Below is a small trained network, with its code and all its weights. Each question gives an input and a class and asks what happens when units are switched off, that is, made to give their printed mean instead of their output.

import numpy as np


def w(rows, s, z=0):
    codes = np.array(rows[::2]) - 128.0
    scale = np.full(codes.shape[1], s)
    scale[-1] = z or s
    return codes * scale


def norm(h):
    return h / np.sqrt((h * h).mean(-1, keepdims=True) + 1e-5)


def f(y):
    return np.maximum(y, 0)


def log_softmax(a):
    a = a - a.max(-1, keepdims=True)
    return a - np.log(np.exp(a).sum(-1, keepdims=True))


def net(x, mask):
    res = np.array(x, float).reshape(1, 5) / 4 @ E
    u = 0
    for l in range(2):
        y = f(norm(res) @ A[l][:, :-1].T + A[l][:, -1])
        res = res + np.where(mask[u : u + 9], y, B[l][:, -1]) @ B[l][:, :-1]
        u += 9
    return log_softmax(norm(res)[-1] @ U[:, :-1].T + U[:, -1])


A, B = {}, {}
E = w([
[132,110,94,127,73],'x0',
[167,179,22,55,171],'x1',
[87,162,133,119,124],'x2',
[108,48,156,1,128],'x3',
[106,139,116,122,99],'x4',
],0.0071)
A[0] = w([
[60,139,196,102,153,234],'0.n0',
[119,58,82,47,144,2],'0.n1',
[120,188,91,139,150,216],'0.n2',
[118,67,254,72,62,51],'0.n3',
[105,130,81,165,164,162],'0.n4',
[66,58,127,211,130,210],'0.n5',
[139,152,142,49,84,234],'0.n6',
[114,68,201,8,97,162],'0.n7',
[108,113,69,91,157,177],'0.n8',
],0.0089,0.0014)
B[0] = w([
[136,82,116,146,101,192],'0.n0',
[80,141,187,103,148,207],'0.n1',
[195,91,93,117,77,189],'0.n2',
[183,77,42,193,112,233],'0.n3',
[204,98,142,186,89,164],'0.n4',
[114,151,217,159,145,198],'0.n5',
[110,106,176,153,161,191],'0.n6',
[109,115,45,174,254,253],'0.n7',
[185,173,171,84,79,190],'0.n8',
],0.0095,0.0071)
A[1] = w([
[96,147,127,16,167,138],'1.n0',
[154,144,103,208,107,68],'1.n1',
[114,148,231,87,249,202],'1.n2',
[114,159,255,211,84,221],'1.n3',
[183,45,141,113,146,201],'1.n4',
[211,135,114,90,68,47],'1.n5',
[146,143,149,200,116,1],'1.n6',
[93,106,108,25,182,57],'1.n7',
[166,165,27,181,222,155],'1.n8',
],0.0079,0.0019)
B[1] = w([
[87,169,97,99,151,181],'1.n0',
[76,109,157,74,157,203],'1.n1',
[111,138,145,106,98,203],'1.n2',
[140,119,161,99,85,220],'1.n3',
[96,157,127,156,117,205],'1.n4',
[160,146,95,129,145,180],'1.n5',
[105,104,181,71,146,178],'1.n6',
[62,133,248,68,212,185],'1.n7',
[137,160,86,131,79,255],'1.n8',
],0.012,0.0069)
U = w([
[137,105,234,146,64,110],'0',
[248,191,48,127,83,96],'1',
[126,69,69,231,169,254],'2',
[89,175,146,58,205,38],'3',
],0.016,0.0013)

Each question gives the input, the list of numbers given to net, and the class t.
The units are the neurons (one row each of A and B). Each row of codes is followed by its name. A weight is (code - 128) times the scale printed after its matrix; where a second scale follows, it is the last column's (A, B and U).
mask holds one flag per neuron, layer by layer. A switched-off neuron (its flag False) gives its mean, the last column of its row in B, instead of its output. The means were averaged over made-up inputs and are rounded, as every weight is.
A unit's drop is (log p(t) with every unit on - log p(t) with that unit switched off) / (log p(t) with every unit on - log p(t) with every unit switched off).
The circuit of an input: a set's keep is (log p(t) with only the set's units on - log p(t) with every unit switched off) / (log p(t) with every unit on - log p(t) with every unit switched off). Starting from the 12 units with the biggest drops (on a tie, the unit counted first), units are removed one at a time, each time the one whose removal leaves the highest keep (on an exact tie, the one counted first), for as long as the keep stays at least 0.8.
circuit, biggest first: the units of the circuit, biggest drop first
top k neurons: the k neurons with the biggest drops, biggest first
top k neurons in layer l: the k neurons of layer l with the biggest drops, biggest first
drop of u: that unit's drop, to one decimal
input [3,-1,-4,5,-8], class 2: circuit, biggest first => (0.n3)
input [-6,8,-4,0,-3], class 1: top 2 neurons in layer 0 => (0.n2; 0.n4)
input [-8,2,7,-5,3], class 1: top 2 neurons => (0.n2; 0.n5)
input [-8,0,-7,-4,-6], class 0: top 2 neurons => (0.n7; 0.n3)
input [6,0,2,7,-2], class 2: top 2 neurons in layer 0 => (0.n3; 0.n7)
input [-3,1,-5,-7,8], class 1: top 4 neurons in layer 0 => (0.n2; 0.n1; 0.n6; 0.n5)
input [7,0,5,-1,0], class 0: top 2 neurons in layer 0 => (0.n7; 0.n3)
input [7,7,-4,2,8], class 3: top 2 neurons in layer 0 => (0.n3; 0.n1)
input [4,-1,-1,-8,-5], class 0: drop of 0.n7 => 0.4
input [-2,-1,1,-7,-6], class 0: drop of 0.n7 => 0.4
input [-4,2,7,-1,4], class 1: drop of 0.n2 => 0.2
input [-7,1,-4,-4,5], class 1: drop of 0.n2 => 0.5
